Below is a small trained network, with its code and all its weights. Each question gives an input and a target symbol and asks what happens when units are switched off, that is, made to give their printed mean instead of their output.

import numpy as np


def w(rows, s, z=0):
    codes = np.array(rows[::2]) - 128.0
    scale = np.full(codes.shape[1], s)
    scale[-1] = z or s
    return codes * scale


def f(y):
    return y / 2 * (1 + np.tanh(0.7978845608 * (y + 0.044715 * y**3)))


def softmax(a):
    e = np.exp(a - a.max(-1, keepdims=True))
    return e / e.sum(-1, keepdims=True)


def log_softmax(a):
    a = a - a.max(-1, keepdims=True)
    return a - np.log(np.exp(a).sum(-1, keepdims=True))


def net(x, mask):
    ids = ['γεζηθπτ'.index(c) for c in x.split()]
    T = len(ids)
    res = E[ids] + P[:T]
    r = res
    for j in range(3):
        rows = slice(2 * j, 2 * j + 2)
        q, k, v = (r @ M[0][rows].T for M in (Q, K, V))
        z = softmax(np.where(np.tri(T) > 0, q @ k.T / 2**0.5, -1e9)) @ v
        o = O[0][rows]
        res = res + np.where(mask[j], z, o[:, -1]) @ o[:, :-1]
    y = f(res @ A[0][:, :-1].T + A[0][:, -1])
    res = res + np.where(mask[3:7], y, B[0][:, -1]) @ B[0][:, :-1]
    return log_softmax(res[-1] @ U[:, :-1].T + U[:, -1])


Q, K, V, O, A, B = {}, {}, {}, {}, {}, {}
E = w([
[133,242,160,161,93],'γ',
[67,115,145,125,86],'ε',
[33,210,105,115,164],'ζ',
[71,121,221,140,137],'η',
[52,123,144,60,40],'θ',
[179,186,144,92,123],'π',
[137,103,165,6,204],'τ',
],0.014)
P = w([
[206,98,83,108,127],'0',
[116,129,160,54,83],'1',
[110,142,171,69,96],'2',
[111,149,184,89,107],'3',
[111,159,194,99,120],'4',
[106,167,208,112,124],'5',
[108,172,222,108,133],'6',
[108,177,236,121,140],'7',
[115,186,244,127,144],'8',
[107,186,252,120,148],'9',
],0.013)
Q[0] = w([
[137,113,118,60,149],'head 0',
[108,215,127,103,109],'head 0',
[250,109,141,146,144],'head 1',
[119,99,109,108,139],'head 1',
[142,155,149,123,123],'head 2',
[121,142,169,93,105],'head 2',
],0.021)
K[0] = w([
[107,109,130,188,104],'head 0',
[168,142,64,161,159],'head 0',
[60,90,1,135,91],'head 1',
[115,157,109,96,153],'head 1',
[155,120,110,151,141],'head 2',
[181,74,112,160,116],'head 2',
],0.02)
V[0] = w([
[130,21,106,73,107],'head 0',
[206,108,7,153,177],'head 0',
[97,67,163,184,113],'head 1',
[123,92,129,109,201],'head 1',
[83,185,174,60,161],'head 2',
[136,179,42,109,96],'head 2',
],0.015)
O[0] = w([
[102,58,182,145,30,106],'head 0',
[190,69,255,196,191,152],'head 0',
[51,48,103,143,102,24],'head 1',
[100,162,145,38,204,90],'head 1',
[184,143,169,97,32,233],'head 2',
[156,146,34,214,113,252],'head 2',
],0.011,0.0031)
A[0] = w([
[83,158,10,63,152,5],'neuron 0',
[140,121,109,207,96,238],'neuron 1',
[173,119,237,215,159,2],'neuron 2',
[70,254,210,104,157,20],'neuron 3',
],0.0072,0.0079)
B[0] = w([
[121,72,185,186,84,190],'neuron 0',
[117,173,185,158,96,226],'neuron 1',
[102,106,8,113,80,241],'neuron 2',
[128,37,33,151,92,254],'neuron 3',
],0.011,0.0078)
U = w([
[193,157,197,114,144,213],'γ',
[113,194,162,152,116,110],'ε',
[146,70,148,207,173,131],'ζ',
[207,55,223,126,88,8],'η',
[112,241,170,137,225,93],'θ',
[148,93,131,54,178,127],'π',
[37,137,254,159,210,141],'τ',
],0.0058,0.013)

Each question gives the input, a string of symbols that net reads in full, and the target symbol t.
The units are the heads (2 rows each of Q, K, V and O) and the neurons (one row each of A and B). Each row of codes is followed by its name. A weight is (code - 128) times the scale printed after its matrix; where a second scale follows, it is the last column's (O, A, B and U).
mask holds one flag per unit, heads first, then neurons. A switched-off unit (its flag False) gives its mean, the last column of its rows in O or B, instead of its output. The means were averaged over made-up inputs and are rounded, as every weight is.
A unit's drop is (log p(t) with every unit on - log p(t) with that unit switched off) / (log p(t) with every unit on - log p(t) with every unit switched off).
The circuit of an input: a set's keep is (log p(t) with only the set's units on - log p(t) with every unit switched off) / (log p(t) with every unit on - log p(t) with every unit switched off). Starting from all 7 units, units are removed one at a time, each time the one whose removal leaves the highest keep (on an exact tie, the one counted first), for as long as the keep stays at least 0.8.
units of the circuit, in order: the units of the circuit, biggest drop first
most important unit: the unit with the biggest drop
k most important neurons: the k neurons with the biggest drops, biggest first
heads that matter: for each layer, one digit per head in row order, 1 if its drop is at least 0.15 and else 0, layers parted by /
drop of u: that unit's drop, to one decimal
input π π τ η ζ θ π ζ τ ε, target ζ: units of the circuit, in order : head 0; neuron 2
input π θ ζ γ τ θ θ π, target ζ: heads that matter : 101
input θ ζ η π τ η ζ η τ, target ε: most important neuron : neuron 0
input η ε ζ ζ π ζ η γ η η, target π: units of the circuit, in order : neuron 3; head 0
input θ ζ γ τ π τ θ ζ γ ζ, target ε: units of the circuit, in order : head 0; head 1
input ε ζ ζ η η ζ ζ ε, target τ: heads that matter : 011
input ε η ζ π γ η ζ θ, target τ: units of the circuit, in order : head 1; head 2; neuron 2
input η ε ζ τ θ τ ζ, target π: units of the circuit, in order : neuron 3; head 2; head 1
input η τ ε, target π: units of the circuit, in order : head 1; head 2; neuron 3
input η η ζ τ, target π: units of the circuit, in order : head 2; neuron 3; head 1
input π ζ ζ ε η ζ τ θ, target ζ: 2 most important neurons : neuron 3; neuron 2
input ε γ ζ π η θ ζ, target τ: 2 most important neurons : neuron 2; neuron 3
input η ζ γ τ π, target π: 2 most important neurons : neuron 3; neuron 1
input ε π ζ η, target τ: most important unit : head 1
input π θ η γ η ε η η, target ζ: drop of neuron 2 : 1.2
input π ζ ζ θ γ π θ ζ ζ, target ζ: drop of neuron 2 : 0.4
input π γ η γ ζ π ζ θ η γ, target ζ: drop of neuron 3 : -0.1
